Below are the code and all the weights of a small trained network. Each question names an input and a target symbol and asks about switching units off, where a switched-off unit gives its printed mean instead of its output.

import numpy as np


def w(rows, s, z=0):
    codes = np.array(rows[::2]) - 128.0
    scale = np.full(codes.shape[1], s)
    scale[-1] = z or s
    return codes * scale


def norm(h):
    return h / np.sqrt((h * h).mean(-1, keepdims=True) + 1e-5)


def f(y):
    return np.maximum(y, 0)


def softmax(a):
    e = np.exp(a - a.max(-1, keepdims=True))
    return e / e.sum(-1, keepdims=True)


def log_softmax(a):
    a = a - a.max(-1, keepdims=True)
    return a - np.log(np.exp(a).sum(-1, keepdims=True))


def net(x, mask):
    ids = ['αβγδηθλμξπσφψω'.index(c) for c in x.split()]
    T = len(ids)
    res = E[ids] + P[:T]
    q, k, v = (norm(res) @ M[0].T for M in (Q, K, V))
    z = softmax(np.where(np.tri(T) > 0, q @ k.T / 2**0.5, -1e9)) @ v
    res = res + np.where(mask[0], z, O[0][:, -1]) @ O[0][:, :-1]
    y = f(norm(res) @ A[0][:, :-1].T + A[0][:, -1])
    res = res + np.where(mask[1:9], y, B[0][:, -1]) @ B[0][:, :-1]
    return log_softmax(norm(res)[-1] @ U[:, :-1].T + U[:, -1])


Q, K, V, O, A, B = {}, {}, {}, {}, {}, {}
E = w([
[162,176,87,104],'α',
[141,61,125,98],'β',
[153,144,143,139],'γ',
[118,195,128,115],'δ',
[170,109,146,99],'η',
[176,109,148,92],'θ',
[30,157,110,131],'λ',
[113,115,86,164],'μ',
[186,139,78,147],'ξ',
[105,113,202,115],'π',
[252,174,163,119],'σ',
[137,60,128,131],'φ',
[148,136,133,118],'ψ',
[103,98,177,129],'ω',
],0.028)
P = w([
[142,132,90,2],'0',
[142,135,113,19],'1',
[147,144,123,47],'2',
[149,144,140,69],'3',
[157,146,155,91],'4',
[162,152,174,118],'5',
[171,163,189,164],'6',
[175,156,208,177],'7',
[177,163,232,199],'8',
],0.0082)
Q[0] = w([
[90,232,73,231],'head 1',
[241,112,254,67],'head 1',
],0.0087)
K[0] = w([
[89,219,113,93],'head 1',
[126,81,254,226],'head 1',
],0.0095)
V[0] = w([
[112,44,65,209],'head 1',
[170,97,58,3],'head 1',
],0.0046)
O[0] = w([
[115,132,68,146,11],'head 1',
[147,146,184,248,254],'head 1',
],0.014,0.0024)
A[0] = w([
[179,116,115,99,131],'neuron 1',
[115,33,152,129,250],'neuron 2',
[85,100,143,152,238],'neuron 3',
[168,98,74,11,72],'neuron 4',
[126,158,229,171,167],'neuron 5',
[207,51,83,127,129],'neuron 6',
[123,146,15,225,61],'neuron 7',
[185,144,164,177,187],'neuron 8',
],0.012,0.0019)
B[0] = w([
[120,132,128,254,183],'neuron 1',
[178,198,250,105,205],'neuron 2',
[108,200,146,199,161],'neuron 3',
[77,151,40,110,152],'neuron 4',
[85,76,89,67,254],'neuron 5',
[86,164,105,195,203],'neuron 6',
[68,34,180,77,161],'neuron 7',
[131,94,68,102,250],'neuron 8',
],0.0094,0.0083)
U = w([
[116,176,201,244,77],'α',
[17,183,112,161,242],'β',
[104,143,129,124,74],'γ',
[41,54,130,146,158],'δ',
[166,69,164,120,16],'η',
[150,99,151,121,88],'θ',
[96,133,249,57,50],'λ',
[130,112,144,127,97],'μ',
[131,107,149,128,105],'ξ',
[105,223,117,26,177],'π',
[194,175,151,109,77],'σ',
[135,107,54,219,254],'φ',
[139,60,70,27,172],'ψ',
[145,226,20,119,210],'ω',
],0.014,0.0038)

Each question gives the input, a string of symbols that net reads in full, and the target symbol t.
The units are the heads (2 rows each of Q, K, V and O) and the neurons (one row each of A and B). Each row of codes is followed by its name. A weight is (code - 128) times the scale printed after its matrix; where a second scale follows, it is the last column's (O, A, B and U).
mask holds one flag per unit, heads first, then neurons. A switched-off unit (its flag False) gives its mean, the last column of its rows in O or B, instead of its output. The means were averaged over made-up inputs and are rounded, as every weight is.
A unit's drop is (log p(t) with every unit on - log p(t) with that unit switched off) / (log p(t) with every unit on - log p(t) with every unit switched off).
The circuit of an input: a set's keep is (log p(t) with only the set's units on - log p(t) with every unit switched off) / (log p(t) with every unit on - log p(t) with every unit switched off). Starting from all 9 units, units are removed one at a time, each time the one whose removal leaves the highest keep (on an exact tie, the one counted first), for as long as the keep stays at least 0.8.
circuit, biggest first: the units of the circuit, biggest drop first
unit that matters most: the unit with the biggest drop
top k neurons: the k neurons with the biggest drops, biggest first
drop of u: that unit's drop, to one decimal
input μ σ ω η φ ξ η, target φ: circuit, biggest first => [head 1; neuron 1; neuron 6; neuron 8]
input ω δ ψ, target ω: unit that matters most => neuron 4
input θ γ β, target α: top 2 neurons => [neuron 6; neuron 2]
input ξ δ η φ ω σ, target ω: circuit, biggest first => [head 1; neuron 2; neuron 4; neuron 7]
input ω ω β, target α: circuit, biggest first => [neuron 2; neuron 6; neuron 5; neuron 1]
input σ σ φ δ ω σ η, target ω: top 3 neurons => [neuron 4; neuron 1; neuron 6]
input π λ π φ π μ, target δ: top 2 neurons => [neuron 7; neuron 2]
input σ π η, target π: top 2 neurons => [neuron 4; neuron 8]
input η λ δ α γ η ω σ ψ, target ω: drop of neuron 8 => 0.0
input φ η σ ξ θ ω η φ θ, target φ: drop of neuron 4 => 0.3
input μ θ γ π ξ γ ω η, target ω: drop of neuron 5 => 0.1
input β π σ φ ψ ω ψ θ, target ω: top 2 neurons => [neuron 4; neuron 1]
